Below is a small trained network, with its code and all its weights. Each question gives an input and a class and asks what happens when units are switched off, that is, made to give their printed mean instead of their output.

import numpy as np


def w(rows, s, z=0):
    codes = np.array(rows[::2]) - 128.0
    scale = np.full(codes.shape[1], s)
    scale[-1] = z or s
    return codes * scale


def norm(h):
    return h / np.sqrt((h * h).mean(-1, keepdims=True) + 1e-5)


def f(y):
    return y / 2 * (1 + np.tanh(0.7978845608 * (y + 0.044715 * y**3)))


def log_softmax(a):
    a = a - a.max(-1, keepdims=True)
    return a - np.log(np.exp(a).sum(-1, keepdims=True))


def net(x, mask):
    res = np.array(x, float).reshape(1, 6) / 4 @ E
    u = 0
    for l in range(3):
        y = f(norm(res) @ A[l][:, :-1].T + A[l][:, -1])
        res = res + np.where(mask[u : u + 4], y, B[l][:, -1]) @ B[l][:, :-1]
        u += 4
    return log_softmax(norm(res)[-1] @ U[:, :-1].T + U[:, -1])


A, B = {}, {}
E = w([
[62,131,142,155,74,217,154,31],'x0',
[133,143,224,80,181,138,129,132],'x1',
[191,161,133,88,111,125,206,44],'x2',
[151,18,104,165,172,57,186,120],'x3',
[185,168,51,173,72,199,246,96],'x4',
[155,159,59,14,129,136,174,86],'x5',
],0.0013)
A[0] = w([
[191,129,108,148,81,129,223,24,34],'0.n1',
[76,84,251,166,197,127,52,145,48],'0.n2',
[115,66,48,60,175,77,138,89,4],'0.n3',
[96,115,161,181,116,169,146,47,87],'0.n4',
],0.0032,0.002)
B[0] = w([
[122,222,126,244,75,196,191,173,205],'0.n1',
[6,106,242,146,206,209,122,64,248],'0.n2',
[231,81,110,141,188,109,51,28,121],'0.n3',
[140,95,76,55,93,55,107,175,145],'0.n4',
],0.0023,0.0015)
A[1] = w([
[166,46,72,70,186,40,111,63,4],'1.n1',
[71,50,124,201,114,169,62,101,118],'1.n2',
[55,183,79,136,3,246,130,65,62],'1.n3',
[75,71,135,213,67,75,36,198,2],'1.n4',
],0.0038,0.0019)
B[1] = w([
[235,19,42,100,224,49,61,2,148],'1.n1',
[186,116,174,169,172,53,140,164,192],'1.n2',
[219,166,68,194,126,154,204,37,252],'1.n3',
[208,108,125,114,37,29,218,198,165],'1.n4',
],0.0036,0.0023)
A[2] = w([
[88,69,192,253,143,76,53,152,18],'2.n1',
[103,140,149,175,136,140,192,202,196],'2.n2',
[63,110,214,101,167,127,75,156,42],'2.n3',
[186,79,130,191,75,51,195,214,3],'2.n4',
],0.0047,0.0022)
B[2] = w([
[135,45,48,254,149,150,146,226,242],'2.n1',
[139,49,198,175,119,68,120,186,251],'2.n2',
[68,191,156,123,167,214,110,66,223],'2.n3',
[166,135,238,50,40,57,196,133,222],'2.n4',
],0.0043,0.0023)
U = w([
[4,13,248,249,247,184,14,238,228],'0',
[17,19,18,73,9,170,75,143,2],'1',
[149,242,21,7,89,208,9,234,52],'2',
[250,252,7,231,9,251,248,7,247],'3',
[46,142,69,62,12,38,62,218,2],'4',
[7,239,245,15,216,243,7,7,116],'5',
[245,7,240,237,11,3,242,245,235],'6',
[244,9,8,13,253,12,11,8,231],'7',
],0.005,0.0047)

Each question gives the input, the list of numbers given to net, and the class t.
The units are the neurons (one row each of A and B). Each row of codes is followed by its name. A weight is (code - 128) times the scale printed after its matrix; where a second scale follows, it is the last column's (A, B and U).
mask holds one flag per neuron, layer by layer. A switched-off neuron (its flag False) gives its mean, the last column of its row in B, instead of its output. The means were averaged over made-up inputs and are rounded, as every weight is.
A unit's drop is (log p(t) with every unit on - log p(t) with that unit switched off) / (log p(t) with every unit on - log p(t) with every unit switched off).
The circuit of an input: a set's keep is (log p(t) with only the set's units on - log p(t) with every unit switched off) / (log p(t) with every unit on - log p(t) with every unit switched off). Starting from all 12 units, units are removed one at a time, each time the one whose removal leaves the highest keep (on an exact tie, the one counted first), for as long as the keep stays at least 0.8.
units of the circuit, in order: the units of the circuit, biggest drop first
k most important neurons: the k neurons with the biggest drops, biggest first
top k neurons in layer l: the k neurons of layer l with the biggest drops, biggest first
drop of u: that unit's drop, to one decimal
input [3,7,1,0,-7,0], class 5: units of the circuit, in order	2.n3
input [8,-5,-8,-8,-1,-4], class 6: 2 most important neurons	1.n2, 1.n4
input [-8,5,3,4,5,4], class 7: units of the circuit, in order	1.n1, 0.n3
input [-1,-3,7,-5,-4,-2], class 5: 2 most important neurons	2.n1, 0.n1
input [-5,2,3,4,-3,-5], class 0: top 3 neurons in layer 0	0.n2, 0.n1, 0.n4
input [-5,8,2,7,-3,-7], class 0: units of the circuit, in order	0.n2, 2.n3
input [1,-4,-5,-1,-3,-8], class 6: 3 most important neurons	1.n4, 2.n4, 1.n2
input [2,-8,-5,5,-8,3], class 7: 3 most important neurons	1.n1, 0.n1, 0.n3
input [1,-4,8,-2,-6,-1], class 5: 2 most important neurons	2.n1, 1.n4
input [-8,8,-6,5,1,2], class 7: top 2 neurons in layer 1	1.n1, 1.n2
input [-1,-2,1,5,-2,-2], class 7: units of the circuit, in order	1.n1, 0.n1
input [7,-3,-8,6,-4,-3], class 6: 3 most important neurons	1.n4, 2.n4, 1.n2
input [-1,6,0,-4,-5,-1], class 5: 2 most important neurons	2.n3, 0.n1
input [2,-1,2,8,-6,-1], class 7: units of the circuit, in order	1.n1
input [6,-4,-8,-3,-7,1], class 6: 2 most important neurons	1.n4, 1.n2
input [-8,-2,-8,-1,6,5], class 7: top 2 neurons in layer 1	1.n4, 1.n2
input [-1,1,1,-2,-1,-3], class 0: 2 most important neurons	0.n2, 2.n1
input [-5,0,0,-8,-3,2], class 5: top 2 neurons in layer 2	2.n1, 2.n3
input [-4,4,8,-7,-1,-4], class 5: drop of 1.n1	0.0
input [-5,-4,0,-8,-1,1], class 2: drop of 0.n2	0.3
input [-4,8,3,8,1,0], class 7: top neuron in layer 1	1.n1
input [-4,0,8,-4,-7,0], class 5: drop of 1.n3	0.1
